a = [24  3 30 68 23]
a[0]	24
a[4]	23
a[-3]	30

W =
 25   36   -5   13    0  -14  -21  -47    8   -2   88   14    8
  2  -25    7   -2    4   19   -5   17    4    0    1  -29    2
 -1    8    0   -3   -4   18  -17   -9   -2   -4   18  -13   -2
  2  -18   -8   -7   -9   69  -33   -7   -5  -17   29  -64   -8
  8  -17   23    5   17  -36   14   29   17   17   -1   10   14
-14  -41   12  -12    2   37   -3   42   -1   -1  -41  -46   -4
Indices start at 0.
(0, 0) -> 25
(4, 0) -> 8
(5, 6) -> -3
(1, 4) -> 4
(1, 11) -> -29
(4, 9) -> 17
(3, 1) -> -18
(2, 2) -> 0
(0, 10) -> 88
(1, 2) -> 7
(2, 1) -> 8
(0, 1) -> 36
(4, 11) -> 10
(2, 0) -> -1
(1, 9) -> 0
(1, 3) -> -2
(2, 7) -> -9
(1, 12) -> 2
(3, 5) -> 69
(0, 12) -> 8
(5, 9) -> -1
(1, 10) -> 1
(5, 12) -> -4
(0, 8) -> 8
(4, 4) -> 17
(2, 9) -> -4
(3, 3) -> -7

data = [ 17  49 -20 -70  32   3  44  54  97  13  87]
data[-11]	17
data[4]	32
data[-4]	54
data[-1]	87
data[-10]	49

arr =
0.19	0.01	0.11	-0.07	0.07
0.06	-0.05	0.17	-0.03	0.16
-0.22	-0.15	0.04	0.27	0.06
-0.19	-0.12	0.06	0.23	0.07
0.05	-0.14	0.19	-0.07	0.17
0.25	0.12	0.21	-0.03	0.18
0.22	0.24	0.06	0.08	0.06
0.21	0.24	0.05	0.09	0.05
0.23	0.12	-0.09	-0.19	-0.13
arr[0,0] = 0.19
arr[4,4] = 0.17
arr[6,1] = 0.24
arr[5,4] = 0.18
arr[8,2] = -0.09
arr[0,4] = 0.07
arr[8] = [0.23, 0.12, -0.09, -0.19, -0.13]
arr[:, 2] = [0.11, 0.17, 0.04, 0.06, 0.19, 0.21, 0.06, 0.05, -0.09]
arr[3,2] = 0.06
arr[2,0] = -0.22
arr[7,3] = 0.09
arr[1,4] = 0.16
arr[0,2] = 0.11
arr[0,3] = -0.07
arr[:, 3] = [-0.07, -0.03, 0.27, 0.23, -0.07, -0.03, 0.08, 0.09, -0.19]
arr[5,1] = 0.12
arr[4,1] = -0.14
arr[3,1] = -0.12
arr[7,1] = 0.24
arr[4,2] = 0.19
arr[:, 0] = [0.19, 0.06, -0.22, -0.19, 0.05, 0.25, 0.22, 0.21, 0.23]
arr[2,2] = 0.04
arr[7,4] = 0.05
arr[6,2] = 0.06
arr[6,4] = 0.06
arr[:, 1] = [0.01, -0.05, -0.15, -0.12, -0.14, 0.12, 0.24, 0.24, 0.12]

X =
93,72,-1,10,-55,-11,-29,57,21
55,28,-3,36,1,-25,-8,40,21
53,46,41,-18,-93,-10,-19,36,29
-15,5,55,-62,3,8,-4,-35,-16
-56,-54,9,-22,73,17,22,-23,-13
46,65,-30,-10,-40,16,-29,20,-22
54,40,13,8,-65,-23,-25,27,18
-34,-32,-17,10,34,9,20,-23,-1
10,5,22,-11,2,-6,-2,2,4
18,37,-19,-47,19,29,-29,-38,-45
70,88,49,-79,-28,8,-48,16,-33
Indices start at 0.
(0, 0): 93
(3, 1): 5
(6, 2): 13
(6, 3): 8
(9, 3): -47
(7, 8): -1
(10, 1): 88
(7, 1): -32
(9, 6): -29
(2, 0): 53
(2, 2): 41
(3, 0): -15
(1, 6): -8
(4, 4): 73
(7, 7): -23
(7, 0): -34
(7, 5): 9
(4, 8): -13
(2, 3): -18
(2, 4): -93
(10, 6): -48
(4, 1): -54
(8, 3): -11
(2, 6): -19
(1, 4): 1
(1, 0): 55
(8, 8): 4
(6, 7): 27
(8, 7): 2
(1, 1): 28
(10, 2): 49

grid = [-32, -50, -27, -53, 74, -26, 71, 82, -27, -25, 78, 13, -52, -40, 48]
grid[0] -> -32
grid[-1] -> 48
grid[11] -> 13
grid[6] -> 71
grid[1] -> -50
grid[-11] -> 74
grid[-10] -> -26

M = [48 49 48 51 62 77 88 92 91 91 90 87]
M[0] -> 48
M[2] -> 48
M[3] -> 51
